Here is a tiny trained network, its code and every weight. The questions are about switching its units off for an input and a class, where a switched-off unit gives its printed mean instead of its output.

import numpy as np


def w(rows, s, z=0):
    codes = np.array(rows[::2]) - 128.0
    scale = np.full(codes.shape[1], s)
    scale[-1] = z or s
    return codes * scale


def norm(h):
    return h / np.sqrt((h * h).mean(-1, keepdims=True) + 1e-5)


def f(y):
    return y / 2 * (1 + np.tanh(0.7978845608 * (y + 0.044715 * y**3)))


def log_softmax(a):
    a = a - a.max(-1, keepdims=True)
    return a - np.log(np.exp(a).sum(-1, keepdims=True))


def net(x, mask):
    res = np.array(x, float).reshape(1, 4) / 4 @ E
    u = 0
    for l in range(2):
        y = f(norm(res) @ A[l][:, :-1].T + A[l][:, -1])
        res = res + np.where(mask[u : u + 3], y, B[l][:, -1]) @ B[l][:, :-1]
        u += 3
    return log_softmax(norm(res)[-1] @ U[:, :-1].T + U[:, -1])


A, B = {}, {}
E = w([
[120,83,95],'x0',
[128,128,129],'x1',
[2,92,120],'x2',
[136,174,160],'x3',
],0.0099)
A[0] = w([
[254,134,164,253],'0.n0',
[22,235,201,59],'0.n1',
[217,211,133,143],'0.n2',
],0.0063,0.0046)
B[0] = w([
[47,130,71,254],'0.n0',
[122,83,203,162],'0.n1',
[162,129,1,193],'0.n2',
],0.0083,0.0055)
A[1] = w([
[57,7,157,113],'1.n0',
[182,146,102,1],'1.n1',
[221,44,82,102],'1.n2',
],0.012,0.0045)
B[1] = w([
[201,180,118,255],'1.n0',
[108,215,153,128],'1.n1',
[48,6,191,174],'1.n2',
],0.014,0.0078)
U = w([
[161,75,27,102],'0',
[149,239,117,38],'1',
[48,67,248,253],'2',
],0.015,0.0053)

Each question gives the input, the list of numbers given to net, and the class t.
The units are the neurons (one row each of A and B). Each row of codes is followed by its name. A weight is (code - 128) times the scale printed after its matrix; where a second scale follows, it is the last column's (A, B and U).
mask holds one flag per neuron, layer by layer. A switched-off neuron (its flag False) gives its mean, the last column of its row in B, instead of its output. The means were averaged over made-up inputs and are rounded, as every weight is.
A unit's drop is (log p(t) with every unit on - log p(t) with that unit switched off) / (log p(t) with every unit on - log p(t) with every unit switched off).
The circuit of an input: a set's keep is (log p(t) with only the set's units on - log p(t) with every unit switched off) / (log p(t) with every unit on - log p(t) with every unit switched off). Starting from all 6 units, units are removed one at a time, each time the one whose removal leaves the highest keep (on an exact tie, the one counted first), for as long as the keep stays at least 0.8.
circuit, biggest first: the units of the circuit, biggest drop first
k most important neurons of layer l: the k neurons of layer l with the biggest drops, biggest first
drop of u: that unit's drop, to one decimal
input [-6,-1,-4,-2], class 0: circuit, biggest first	(0.n2, 1.n0)
input [4,-2,0,-2], class 2: circuit, biggest first	(0.n0, 1.n2)
input [6,2,7,2], class 1: circuit, biggest first	(1.n2, 1.n0, 0.n2)
input [-7,-6,0,-4], class 0: circuit, biggest first	(0.n2, 1.n2, 1.n0)
input [1,-2,-1,4], class 0: circuit, biggest first	(0.n2)
input [-7,-2,7,-5], class 1: circuit, biggest first	(1.n0, 1.n2)
input [8,-3,3,2], class 1: circuit, biggest first	(1.n0, 0.n2, 1.n2)
input [7,3,5,1], class 1: circuit, biggest first	(1.n0, 1.n2, 0.n2)
input [-6,-4,4,-3], class 1: 2 most important neurons of layer 1	(1.n0, 1.n2)
input [5,1,8,-5], class 0: 2 most important neurons of layer 1	(1.n0, 1.n2)
input [5,-2,1,6], class 1: 2 most important neurons of layer 1	(1.n2, 1.n0)
input [-7,-1,-1,-2], class 0: 2 most important neurons of layer 0	(0.n0, 0.n2)
input [1,-8,-6,-1], class 2: drop of 0.n0	-1.2
input [6,6,-6,-8], class 2: drop of 1.n1	0.0
input [8,6,-5,-8], class 2: drop of 1.n2	0.8
input [6,1,-7,-7], class 2: circuit, biggest first	(1.n2)
